Here is a tiny trained network, its code and every weight. The questions are about switching its units off for an input and a class, where a switched-off unit gives its printed mean instead of its output.

import numpy as np


def w(rows, s, z=0):
    codes = np.array(rows[::2]) - 128.0
    scale = np.full(codes.shape[1], s)
    scale[-1] = z or s
    return codes * scale


def f(y):
    return np.maximum(y, 0)


def log_softmax(a):
    a = a - a.max(-1, keepdims=True)
    return a - np.log(np.exp(a).sum(-1, keepdims=True))


def net(x, mask):
    res = np.array(x, float).reshape(1, 6) / 4 @ E
    y = f(res @ A[0][:, :-1].T + A[0][:, -1])
    res = res + np.where(mask, y, B[0][:, -1]) @ B[0][:, :-1]
    return log_softmax(res[-1] @ U[:, :-1].T + U[:, -1])


A, B = {}, {}
E = w([
[129,120,128,129,129,126,130],'x0',
[150,42,54,142,189,124,156],'x1',
[60,164,109,166,135,16,196],'x2',
[162,37,151,67,2,75,162],'x3',
[102,125,79,186,81,206,215],'x4',
[153,212,27,93,99,120,123],'x5',
],0.0064)
A[0] = w([
[183,63,130,66,43,123,128,32],'neuron 0',
[43,156,122,153,156,1,177,133],'neuron 1',
[174,58,127,82,20,104,161,9],'neuron 2',
[173,84,38,140,162,114,141,181],'neuron 3',
[98,129,112,215,69,202,219,189],'neuron 4',
[84,153,150,166,57,187,187,236],'neuron 5',
[165,125,171,71,176,41,55,99],'neuron 6',
[97,39,182,153,174,137,187,239],'neuron 7',
[201,112,116,104,116,176,77,75],'neuron 8',
[200,114,141,94,138,170,80,82],'neuron 9',
[95,63,232,188,147,122,118,253],'neuron 10',
[113,198,116,214,215,193,71,84],'neuron 11',
[146,105,161,108,40,111,132,65],'neuron 12',
[195,164,40,116,93,123,96,176],'neuron 13',
[153,131,126,129,165,212,72,85],'neuron 14',
[169,98,72,116,179,133,167,192],'neuron 15',
[117,81,113,182,197,135,116,181],'neuron 16',
[155,132,161,81,168,43,65,114],'neuron 17',
[188,112,138,87,142,231,85,68],'neuron 18',
[60,198,180,134,130,178,110,159],'neuron 19',
[47,148,95,150,143,16,160,81],'neuron 20',
],0.006,0.0019)
B[0] = w([
[69,106,180,141,155,63,194,241],'neuron 0',
[123,72,150,194,21,223,134,255],'neuron 1',
[50,116,174,105,163,35,190,251],'neuron 2',
[176,185,180,89,157,94,140,224],'neuron 3',
[132,72,3,69,184,152,23,247],'neuron 4',
[137,132,60,85,153,108,71,223],'neuron 5',
[94,69,57,122,156,155,48,238],'neuron 6',
[182,133,140,81,89,117,104,244],'neuron 7',
[89,76,164,187,61,187,138,195],'neuron 8',
[114,91,117,193,102,183,140,196],'neuron 9',
[247,210,102,86,73,160,93,251],'neuron 10',
[72,140,171,121,195,22,213,251],'neuron 11',
[66,142,145,83,183,61,165,204],'neuron 12',
[185,185,179,135,51,139,132,222],'neuron 13',
[74,67,170,201,124,112,191,197],'neuron 14',
[180,173,171,85,164,121,141,212],'neuron 15',
[146,189,180,83,139,89,151,211],'neuron 16',
[102,59,35,124,155,170,57,227],'neuron 17',
[72,81,191,226,55,162,175,215],'neuron 18',
[125,175,141,46,170,68,125,207],'neuron 19',
[120,71,179,240,37,226,159,229],'neuron 20',
],0.0056,0.0041)
U = w([
[89,82,163,255,79,194,156,50],'0',
[57,132,168,101,185,65,185,63],'1',
[173,146,129,121,118,133,108,253],'2',
[107,83,37,90,160,168,46,112],'3',
[223,176,150,101,95,135,115,157],'4',
[166,158,147,77,143,128,129,106],'5',
],0.0087,0.0027)

Each question gives the input, the list of numbers given to net, and the class t.
The units are the neurons (one row each of A and B). Each row of codes is followed by its name. A weight is (code - 128) times the scale printed after its matrix; where a second scale follows, it is the last column's (A, B and U).
mask holds one flag per neuron, in row order. A switched-off neuron (its flag False) gives its mean, the last column of its row in B, instead of its output. The means were averaged over made-up inputs and are rounded, as every weight is.
A unit's drop is (log p(t) with every unit on - log p(t) with that unit switched off) / (log p(t) with every unit on - log p(t) with every unit switched off).
The circuit of an input: a set's keep is (log p(t) with only the set's units on - log p(t) with every unit switched off) / (log p(t) with every unit on - log p(t) with every unit switched off). Starting from the 12 units with the biggest drops (on a tie, the unit counted first), units are removed one at a time, each time the one whose removal leaves the highest keep (on an exact tie, the one counted first), for as long as the keep stays at least 0.8.
circuit, biggest first: the units of the circuit, biggest drop first
unit that matters most: the unit with the biggest drop
top k neurons: the k neurons with the biggest drops, biggest first
drop when u is switched off: that unit's drop, to one decimal
input [5,-4,3,7,-1,1], class 1: top 3 neurons : (neuron 2; neuron 12; neuron 0)
input [-6,-8,0,-3,5,-3], class 5: unit that matters most : neuron 19
input [-4,5,-3,7,1,3], class 1: circuit, biggest first : (neuron 2; neuron 0)
input [-6,-3,-3,-3,-8,-3], class 3: top 2 neurons : (neuron 6; neuron 17)
input [2,-2,6,6,-2,-1], class 0: circuit, biggest first : (neuron 1; neuron 20)
input [2,-8,-2,6,8,0], class 3: circuit, biggest first : (neuron 4; neuron 5)
input [-4,6,4,6,6,-8], class 4: circuit, biggest first : (neuron 10; neuron 7)
input [1,-2,-4,3,-6,6], class 3: circuit, biggest first : (neuron 6; neuron 17)
input [8,-1,-8,-6,-4,-2], class 0: circuit, biggest first : (neuron 18; neuron 14)
input [-3,4,-7,7,-5,6], class 0: circuit, biggest first : (neuron 8; neuron 18; neuron 9)
input [-4,4,-8,5,-4,-2], class 0: circuit, biggest first : (neuron 18; neuron 8)
input [5,-4,-7,5,-8,-4], class 3: top 3 neurons : (neuron 6; neuron 17; neuron 20)
input [3,-3,-6,-8,2,3], class 1: top 2 neurons : (neuron 11; neuron 19)
input [4,-4,-4,-8,6,1], class 1: unit that matters most : neuron 11
input [-3,7,0,7,1,1], class 1: top 3 neurons : (neuron 2; neuron 0; neuron 10)
input [-7,1,-4,7,7,1], class 1: top 3 neurons : (neuron 2; neuron 0; neuron 12)
input [4,5,1,-7,6,4], class 1: top 2 neurons : (neuron 11; neuron 10)
input [2,7,-3,6,4,-4], class 5: drop when neuron 15 is switched off : 0.1
input [4,1,8,-2,-2,0], class 0: drop when neuron 20 is switched off : 0.2
input [1,-2,-4,-5,7,1], class 3: circuit, biggest first : (neuron 4)
input [2,4,6,-3,0,-2], class 0: drop when neuron 4 is switched off : 0.0
